Below is a small trained network, with its code and all its weights. Each question gives an input and a class and asks what happens when units are switched off, that is, made to give their printed mean instead of their output.

import numpy as np


def w(rows, s, z=0):
    codes = np.array(rows[::2]) - 128.0
    scale = np.full(codes.shape[1], s)
    scale[-1] = z or s
    return codes * scale


def f(y):
    return np.maximum(y, 0)


def log_softmax(a):
    a = a - a.max(-1, keepdims=True)
    return a - np.log(np.exp(a).sum(-1, keepdims=True))


def net(x, mask):
    res = np.array(x, float).reshape(1, 2) / 4 @ E
    y = f(res @ A[0][:, :-1].T + A[0][:, -1])
    res = res + np.where(mask, y, B[0][:, -1]) @ B[0][:, :-1]
    return log_softmax(res[-1] @ U[:, :-1].T + U[:, -1])


A, B = {}, {}
E = w([
[197,1,42,183,165],'x0',
[216,240,126,204,154],'x1',
],0.013)
A[0] = w([
[154,65,44,185,214,112],'N1',
[211,213,166,181,192,106],'N2',
[170,184,150,230,125,123],'N3',
[74,210,102,120,27,199],'N4',
[225,41,54,193,147,97],'N5',
[162,217,116,114,198,79],'N6',
[173,183,91,171,92,122],'N7',
[76,225,217,71,94,65],'N8',
[142,137,140,134,145,255],'N9',
[8,43,162,35,54,94],'N10',
],0.012,0.018)
B[0] = w([
[157,179,224,140,84,219],'N1',
[160,81,147,35,174,222],'N2',
[118,83,159,63,157,208],'N3',
[151,157,177,203,125,246],'N4',
[217,168,171,155,90,235],'N5',
[155,104,179,63,118,173],'N6',
[113,98,119,74,153,184],'N7',
[193,166,199,156,6,233],'N8',
[32,143,95,246,228,250],'N9',
[184,69,156,55,197,244],'N10',
],0.013,0.019)
U = w([
[186,173,175,174,50,134],'0',
[150,80,158,32,185,130],'1',
[81,144,134,250,208,255],'2',
[101,139,124,148,110,88],'3',
[133,149,115,144,86,88],'4',
[95,146,100,137,112,94],'5',
[116,151,110,151,119,87],'6',
],0.019,0.011)

Each question gives the input, the list of numbers given to net, and the class t.
The units are the neurons (one row each of A and B). Each row of codes is followed by its name. A weight is (code - 128) times the scale printed after its matrix; where a second scale follows, it is the last column's (A, B and U).
mask holds one flag per neuron, in row order. A switched-off neuron (its flag False) gives its mean, the last column of its row in B, instead of its output. The means were averaged over made-up inputs and are rounded, as every weight is.
A unit's drop is (log p(t) with every unit on - log p(t) with that unit switched off) / (log p(t) with every unit on - log p(t) with every unit switched off).
The circuit of an input: a set's keep is (log p(t) with only the set's units on - log p(t) with every unit switched off) / (log p(t) with every unit on - log p(t) with every unit switched off). Starting from all 10 units, units are removed one at a time, each time the one whose removal leaves the highest keep (on an exact tie, the one counted first), for as long as the keep stays at least 0.8.
units of the circuit, in order: the units of the circuit, biggest drop first
most important unit: the unit with the biggest drop
top k neurons: the k neurons with the biggest drops, biggest first
drop of u: that unit's drop, to one decimal
input [2,2], class 2: units of the circuit, in order	(N8, N10)
input [-3,5], class 1: units of the circuit, in order	(N2)
input [-3,2], class 2: top 2 neurons	(N5, N1)
input [-5,-5], class 0: top 3 neurons	(N8, N2, N4)
input [5,-5], class 0: top 3 neurons	(N2, N5, N1)
input [4,-3], class 0: top 3 neurons	(N5, N1, N9)
input [2,4], class 1: top 3 neurons	(N4, N2, N8)
input [-6,8], class 1: top 2 neurons	(N2, N3)
input [-5,6], class 1: top 2 neurons	(N2, N3)
input [3,4], class 1: top 3 neurons	(N8, N4, N2)
input [1,4], class 1: top 3 neurons	(N2, N4, N3)
input [4,-2], class 0: top 2 neurons	(N5, N1)
input [3,-3], class 2: top 2 neurons	(N8, N2)
input [3,1], class 2: most important unit	N8
input [-1,-3], class 2: top 2 neurons	(N2, N3)
input [-3,-2], class 2: top 2 neurons	(N5, N1)
input [-4,6], class 1: drop of N2	0.4
input [-1,5], class 1: drop of N2	0.1
input [0,4], class 1: drop of N2	0.4
input [-8,-6], class 0: most important unit	N8
